data =
[[121 139 118 140 115 134 113 136 117 140 120 137 115 144]
 [129 133 114 133 119 138 115 139 122 144 117 142 115 148]
 [144 119 140 119 136 117 128 115 129 120 128 122 131 118]
 [126 118 140 121 146 125 146 125 142 128 137 122 135 126]
 [119 122 123 131 121 136 120 143 118 142 117 147 121 148]
 [138 132 132 132 129 116 132 122 127 122 136 119 147 122]
 [148 109 132 138 134 131 131 135 126 140 128 140 113 144]
 [124 133 120 123 115 127 113 131 113 132 115 143 116 134]
 [129 120 133 130 138 123 137 122 143 115 145 117 146 118]
 [116 151 117 122 122 132 122 128 123 129 130 132 137 110]]
Indices start at 1.
The entry in row 1 and column 1: 121
The entry in row 1 and column 2 is 139
The entry in row 2 and column 1 -> 129
Which number is the bottom entry of the column that holds the smallest entry? 151
The bottom-left entry: 116
The entry in row 3 and column 1 is 144
Which number is the entry directly above the smallest entry? 132
The entry at row 1, column 3 is 118
The entry at row 3, column 3: 140
Which number is the entry in the bottom-right corner? 110
The entry in the top-right corner: 144
The entry just right of the smallest entry is 132
The entry just left of the smallest entry -> 148
The smallest entry is 109
The entry directly below the smallest entry -> 133

[[117 141 115 141 115 141 141 141]
 [126 131 125 131 125 131 130 131]
 [109 150 106 149 106 149 149 150]
 [112 147 109 146 109 146 146 146]
 [122 135 121 135 121 135 135 135]
 [130 126 130 126 130 126 126 126]
 [106 153 103 152 103 152 152 152]
 [126 131 125 131 125 131 131 131]
 [135 121 135 121 135 121 121 121]
 [109 150 106 149 106 149 149 150]
 [130 126 130 126 130 126 126 126]]
Indices start at 1.
Report the top-right entry.
Answer: 141
Report the entry at row 1, column 2.
Answer: 141
The entry in row 3 and column 3: 106
Report the entry in row 2 and column 3.
Answer: 125
The entry just right of the largest entry: 103
Report the entry at row 2, column 1.
Answer: 126
The bottom entry of the column that holds the largest entry is 126
The bottom-right entry is 126
The entry directly above the largest entry -> 126
Report the entry in the bottom-left corner.
Answer: 130
Report the entry in row 1 and column 1.
Answer: 117
Report the entry in row 1 and column 3.
Answer: 115
Report the entry just left of the largest entry.
Answer: 106
The entry in row 3 and column 1: 109
Report the entry in row 2 and column 2.
Answer: 131
Report the entry at row 3, column 2.
Answer: 150
The entry directly below the largest entry is 131

Questions about the grid below.
1) Which number is the entry in the top-left corner?
2) Which number is the fifth entry, reading row by row?
3) Which number is the second entry in reading order?
4) Which number is the 4th-last entry, reading row by row?
5) Which number is the smallest entry in the last column?
6) Which number is the entry in the top-right corner?
7) Which number is the fourth entry in reading order?
8) Which number is the last entry, reading row by row?
[[123 142 121 122 132 125]
 [116 135 131 121 119 131]
 [126 124 125 116 126 126]
 [141 139 121 127 139 120]
 [132 141 127 126 140 115]
 [133 137 121 117 132 121]
 [128 156 122 123 135 121]
 [130 128 123 120 123 131]
 [131 126 130 116 127 122]
 [130 144 121 125 141 120]
 [132 137 127 125 133 121]
 [145 131 125 115 126 122]
 [120 135 129 123 113 141]]
1) 123
2) 132
3) 142
4) 129
5) 115
6) 125
7) 122
8) 141

a =
150	102	153	151	152
105	154	103	104	103
150	102	153	151	152
152	106	154	153	148
Give the top-right entry.
Answer: 152
Give the entry directly above 105.
Answer: 150
The smallest entry in the last row -> 106

Questions about the row below.
1) Report the 2nd entry from the left.
2) Report the 1st entry from the left.
3) Report the second entry from the right.
[101 152 100 155 101]
1) 152
2) 101
3) 155

m =
[[148 136 127 155 131 121 152 127 134 154 150 115 112 133 114 134]
 [108 121 130 101 126 137 105 130 123 103 107 143 147 124 144 123]
 [108 122 131 101 127 137 105 131 124 102 107 144 147 124 145 123]
 [149 136 127 156 131 121 153 127 134 155 151 114 111 134 113 135]
 [148 136 127 155 131 121 151 127 134 154 149 115 112 133 114 134]
 [108 121 131 101 127 138 104 131 124 102 106 144 148 124 146 123]]
The entry just left of the largest entry -> 127
Report the last entry, reading row by row.
Answer: 123
The first entry in reading order -> 148
The first entry in the row that holds the largest entry is 149
Report the entry directly below the largest entry.
Answer: 155
The top-right entry is 134
Report the entry in the bottom-left corner.
Answer: 108
Report the largest entry in the first row.
Answer: 155
Report the smallest entry in the first row.
Answer: 112
The second entry from the end, reading row by row: 146
Report the largest entry in the last column.
Answer: 135
The entry directly above the largest entry -> 101
The largest entry in the last row is 148
Report the entry just right of 126.
Answer: 137
Report the 2nd entry on the main diagonal.
Answer: 121
The third entry on the diagonal from the top-right corner is 124
Report the 3rd-last entry, reading row by row.
Answer: 124
The bottom entry of the column that holds the largest entry is 101
The entry directly above 143 is 115
Report the entry directly below 122.
Answer: 136

[[129 138 127 126 129 127 127 126 129 125 127 126 125 129 127]
 [126 105 127 126 126 128 126 126 126 126 130 130 129 128 127]
 [129 148 129 126 127 129 129 127 131 125 125 125 128 129 127]
 [127 119 126 129 129 131 126 126 125 126 129 129 127 129 130]
 [130 130 131 131 128 126 129 125 131 127 127 126 129 128 131]]
Indices start at 1.
Report the entry directly below the largest entry.
A: 119
Report the bottom-right entry.
A: 131
The entry in row 3 and column 1 -> 129
Report the entry at row 1, column 1.
A: 129
Report the entry in row 2 and column 1.
A: 126
Report the entry in row 2 and column 3.
A: 127
Report the entry in row 1 and column 2.
A: 138
Report the entry in the top-right corner.
A: 127
Report the entry at row 1, column 3.
A: 127
The largest entry is 148
Report the entry directly above the centre entry.
A: 126
Report the bottom-left entry.
A: 130
The bottom entry of the column that holds the largest entry: 130
Report the entry just right of the centre entry.
A: 131
Report the entry directly below the centre entry.
A: 126

x = 126,123,140,137,136,138,128,146,124,141,134,133,152,127,129
The entry just right of the centre entry: 124
Give the entry just right of the smallest entry.
140
The entry just left of the largest entry -> 133
